Each row has a name. Each question is about the rows just above it.

[-45.5 -59.0  19.0  57.5  19.7  -6.3  49.4 -25.7  23.5 -44.2  -7.5  47.2
  62.8] -> <56>
[-54.2  22.1  18.0  -6.4  22.9  35.1  28.5  -7.5 -12.2  24.6 -10.9  45.7
  -7.3] -> <124>
[  3.9  -6.4  23.0  -6.9 -10.0  42.9  27.1   8.0  28.7  16.6 -46.5  69.0
  12.3] -> <103>
Shared by <124> and <56>: | [-7.5]
The one value in <103> and <124>: | [-6.4]
Which value is in both <124> and <103>? | [-6.4]

[-85.0 -35.4 -50.4   1.2] -> <74>
[  1.1 -29.6 -59.7   1.2] -> <28>
[  2.8 -29.6  23.3   1.3] -> <44>
[58.0 53.4 36.2 -7.0] -> <115>
Right after [-35.4] comes | [-50.4]
The one value in <28> and <44>: | [-29.6]
What comes right after [-85.0] in the named rows? | [-35.4]
The one value in <28> and <74>: | [1.2]
What comes right after [53.4] in the named rows? | [36.2]

[ 46.1 -59.0 -56.5  -5.8] -> <45>
[  9.8 -54.2 -54.9  57.5] -> <65>
[ 13.6  -1.2 -56.7  23.1] -> <137>
[ 59.3   1.2 -56.8 -55.8] -> <60>
[ -2.3  32.4 -56.0   3.2] -> <22>
[ -1.1  51.3 -56.4  -8.7] -> <13>
[-26.5  23.2 -55.8  -0.9] -> <10>
[-9.9 -5.9 23.1 69.1] -> <168>
[ 69.1  -1.1 -56.1  -5.9] -> <138>
Which row holds [ -2.3  32.4 -56.0   3.2]? | <22>
Right after [-9.9] comes | [-5.9]
Where do [  9.8 -54.2 -54.9  57.5] appear? | <65>
The one value in <137> and <168>: | [23.1]
The one value in <10> and <60>: | [-55.8]
The one value in <13> and <138>: | [-1.1]

[  9.3 -34.6  18.8 -35.0]  <118>
[  9.3 -34.6  18.7 -35.0]  <57>
[-58.1 -69.4 -34.7  -6.4]  <159>
[ 38.4  28.5 -14.5 -65.4]  <49>
[-58.1 -69.4  42.0 -14.6]  <39>
[-52.9  59.7 -20.2  -3.8]  <46>
[ -8.0 -11.3  33.4 -82.3]  <75>
[-89.5  20.1 -23.1  24.6]  <5>
[ 18.7 -69.4  42.0  -5.8]  <47>
[-14.6 -21.1  -8.5  22.1]  <58>
Right after [-11.3] comes | [33.4]
[ 38.4  28.5 -14.5 -65.4] is in which row? | <49>
The one value in <57> and <47>: | [18.7]
Which value is in both <58> and <39>? | [-14.6]
Right after [33.4] comes | [-82.3]

[  7.7  -3.3  -6.9 -27.2 -13.3]  <6>
[ 17.5  69.5  -3.2 -25.1 -27.2]  <77>
[20.2 35.4 -1.5 -5.6 10.8]  <70>
[-26.8 -64.1 -31.2  13.4 -18.1]  <116>
[ -3.2 -31.2   9.3  23.1  10.1]  <106>
[-15.8  -3.1   7.7  16.2  -5.8]  <32>
[ 10.6  62.6  16.7 -17.1  18.3]  <121>
[-26.8 -64.1 -31.2  13.4 -38.2]  <93>
[-48.3 -76.2 -57.8 -27.1 -45.3]  <140>
The entry that follows [16.2]: | [-5.8]
Which value is in both <106> and <77>? | [-3.2]
The one value in <6> and <77>: | [-27.2]
What comes right after [-3.3] in the named rows? | [-6.9]
The entry that follows [-17.1]: | [18.3]
Right after [17.5] comes | [69.5]
What comes right after [23.1] in the named rows? | [10.1]

[ 3.0 37.2  2.7  8.8  3.0] -> <158>
[ 31.3   8.1 -13.1  -1.1  -1.5] -> <38>
[ 11.4 -39.6  -5.8   2.9   2.3] -> <187>
[-32.0  -8.0 -38.7 -13.6  18.5] -> <192>
[-16.0 -11.6 -13.4 -40.9  -8.3] -> <19>
[ -7.8 -13.1  24.5  24.1  12.9] -> <146>
[ 8.5  8.4  7.4 36.9  7.9] -> <180>
[-37.5  -7.3 -30.8   8.5   1.8] -> <183>
[ -3.2  -4.3  -7.7 -38.9  -7.2] -> <145>
[  5.4  -7.8  12.8 -68.8  -7.6] -> <33>
[ -1.5  -4.3  -7.7 -35.2  -7.2] -> <157>
Which value is in both <38> and <157>? | [-1.5]
Which value is in both <183> and <180>? | [8.5]
The entry that follows [12.8]: | [-68.8]
What comes right after [8.8] in the named rows? | [3.0]

[ 11.9  23.6 -92.4  15.9  18.9 -12.2  41.7 -13.7  10.7]  <148>
[-26.5 -23.1 -92.4  -8.7  14.1 -45.8  27.1 -40.6  -1.3]  <129>
[-26.4 -42.9 -92.4   1.4 -13.2   3.5 -12.2 -40.8   4.2]  <12>
[ -5.9 -27.4 -92.4  19.8  -0.4  -1.2 -35.5 -46.6  31.1]  <113>
[ -4.1 -20.4 -92.4  52.8  11.6  -9.5  15.0   3.0   9.3]  <42>
[  8.3  16.7 -92.4  -6.7  27.5 -21.8   0.7  37.2  20.6]  <122>
[-19.4   9.1 -92.4 -86.7 -40.3   8.2 -38.0  34.4 -57.4]  <55>
[ 11.5  51.0 -92.4 -55.3 -46.0  33.1 -52.2  15.5 -36.2]  <102>
[ 20.3  22.1 -92.4  36.3  10.4   4.7 -14.0  -8.8  24.4]  <112>
[ -0.7   7.6 -92.4 -12.8 -24.4  27.5  -1.6  29.5 -58.8]  <87>
Right after [11.9] comes | [23.6]
Right after [11.5] comes | [51.0]

[ 30.8 -23.1  50.1 -54.0  42.3  20.7] = <147>
[ 50.1  28.9 -34.9 -30.9   1.7  43.0] = <185>
[ 43.6  36.0 -49.7 -12.2 -72.0  -3.1] = <104>
[-15.1 -34.4  58.1  -4.6  13.3   1.6] = <164>
[-48.9  -8.8  -5.9  29.8  38.8 -45.4] = <184>
[ -6.2 -14.5  15.8  46.2 -48.5   6.2] = <123>
[ 50.7   8.2 -21.1 -40.0 -12.4  24.0] = <125>
[-29.0  -0.6  28.6  19.3 -11.7  -6.4] = <169>
[  3.6 -20.4  25.5 -36.9  15.8 -18.8] = <53>
[ 22.1  -6.9  19.6  -8.5 -17.8  18.2] = <67>
The one value in <147> and <185>: | [50.1]
Right after [42.3] comes | [20.7]

[ 25.5 -49.7  22.5  13.0  31.8 -21.9  19.7 -17.2  10.6   5.0  -5.9   8.8
 -22.6  20.3  12.2  -6.2   3.2   4.9] = <54>
[-16.1 -49.7  22.4  14.4  19.2 -11.4  -4.1 -30.2   8.2 -45.7 -19.7 -43.0
 -36.7  -0.2  23.4  11.9  25.4 -14.1] = <15>
[ 21.2  64.1 -31.3 -30.1  13.7 -30.2 -49.8  14.1 -49.7 -31.7   6.3  25.4
 -55.4 -11.7   8.8  23.3  26.8  12.5] = <114>
The one value in <54> and <15>: | [-49.7]
The entry that follows [-45.7]: | [-19.7]
Right after [-11.7] comes | [8.8]
Which row holds [-16.1 -49.7  22.4  14.4  19.2 -11.4  -4.1 -30.2   8.2 -45.7 -19.7 -43.0
 -36.7  -0.2  23.4  11.9  25.4 -14.1]? | <15>
The entry that follows [-49.8]: | [14.1]
Shared by <15> and <54>: | [-49.7]

[ -0.7 -27.4  71.7 -10.4  -0.9  -0.8] : <110>
[-27.5  35.2 -27.4 -26.6 -26.7  14.0] : <99>
[ -5.4   7.2 -27.4 -26.6  -0.8  14.0] : <30>
What comes right after [-5.4] in the named rows? | [7.2]
The one value in <110> and <99>: | [-27.4]
The entry that follows [-27.5]: | [35.2]
Which value is in both <99> and <110>? | [-27.4]
The entry that follows [-26.7]: | [14.0]
The row with [-27.5  35.2 -27.4 -26.6 -26.7  14.0] is | <99>

[  0.0  -3.9  -0.8  -0.5   0.3   0.6   0.2  -4.2 -10.4   6.8   0.1   0.1
   6.5  -2.0  -0.5   1.4  -5.4   5.3  -0.1  -2.8  -0.2  -5.1  -2.5  18.4
  -2.4  -0.4   7.4 -22.8  -2.1  -0.4   0.5  -0.1   5.4   1.1   0.6] -> <4>
[  1.5  12.3   2.9   2.9   1.2  -1.0   2.5  10.9  10.1  -7.3  -1.4  -0.3
  -7.1   3.6   1.7  -1.9  12.8  -2.2  -1.5   2.9  -2.0   5.7   2.8 -19.8
  -2.0  -1.1  -4.9  -6.0   5.3  -1.2  -1.3   2.0  12.5  -1.6  -1.7] -> <14>
[ -1.0   5.6  -2.6  -3.5  -6.7   0.7  -2.0   4.3  -1.0   5.5   1.0   0.2
   5.5  -1.8  -0.9   1.4   7.5   1.0   1.2  -0.2   1.6   1.3  -0.7  15.1
   2.4   0.8   3.3  10.6  -0.9   1.0   0.9  -2.3 -72.7   3.1   1.3] -> <36>
[ -1.7  -7.5  -2.2  -2.7  -2.2   0.3  -3.1  -5.7   3.8  -1.0   1.4   0.3
  -0.8  -1.3  -1.1   0.3  -5.8  -4.7   1.9   0.7   2.6   8.9   4.1   5.4
   2.5   0.1 -10.7  27.0   4.7   0.1  -1.0   0.6 -12.5  -2.4  -1.3] -> <151>
[  1.6  12.7   1.5   1.7  -0.8  -0.2   2.6  10.0   1.9   2.1  -1.2  -0.2
   1.8   1.2   1.0   0.0  12.0   4.6  -1.6  -0.2  -2.2   0.9   0.0   5.4
  12.4  12.5   5.0 -33.7   3.6  -2.3  -0.6   1.5  -6.3  -2.1  -0.8] -> <88>
[ -1.7  -7.5  -2.2  -2.7  -2.2   0.3  -3.1  -5.7   3.8  -1.0   1.4   0.3
  -0.8  -1.3  -1.1   0.3  -5.8  -4.7   1.9   0.7   2.6   0.9   0.3  -2.6
   5.6   1.8  -4.5  37.9  -2.9   1.9   0.8  -2.2 -25.8   2.8   1.1] -> <86>
Right after [2.0] comes | [12.5]
Which row holds [  0.0  -3.9  -0.8  -0.5   0.3   0.6   0.2  -4.2 -10.4   6.8   0.1   0.1
   6.5  -2.0  -0.5   1.4  -5.4   5.3  -0.1  -2.8  -0.2  -5.1  -2.5  18.4
  -2.4  -0.4   7.4 -22.8  -2.1  -0.4   0.5  -0.1   5.4   1.1   0.6]? | <4>
Right after [10.0] comes | [1.9]

[  7.3  -1.7 -82.5 -36.0 -22.3   6.4] : <126>
[-72.3  50.3  15.5   2.2 -30.9  27.8] : <97>
[-72.3 -82.5  15.5   2.2   4.0  27.8] : <134>
[ 14.1  66.2  27.9 -72.3 -32.0 -72.4] : <31>
Shared by <126> and <134>: | [-82.5]
Right after [14.1] comes | [66.2]
What comes right after [7.3] in the named rows? | [-1.7]
Which value is in both <134> and <31>? | [-72.3]
Right after [66.2] comes | [27.9]
Whose row is [  7.3  -1.7 -82.5 -36.0 -22.3   6.4]? | <126>

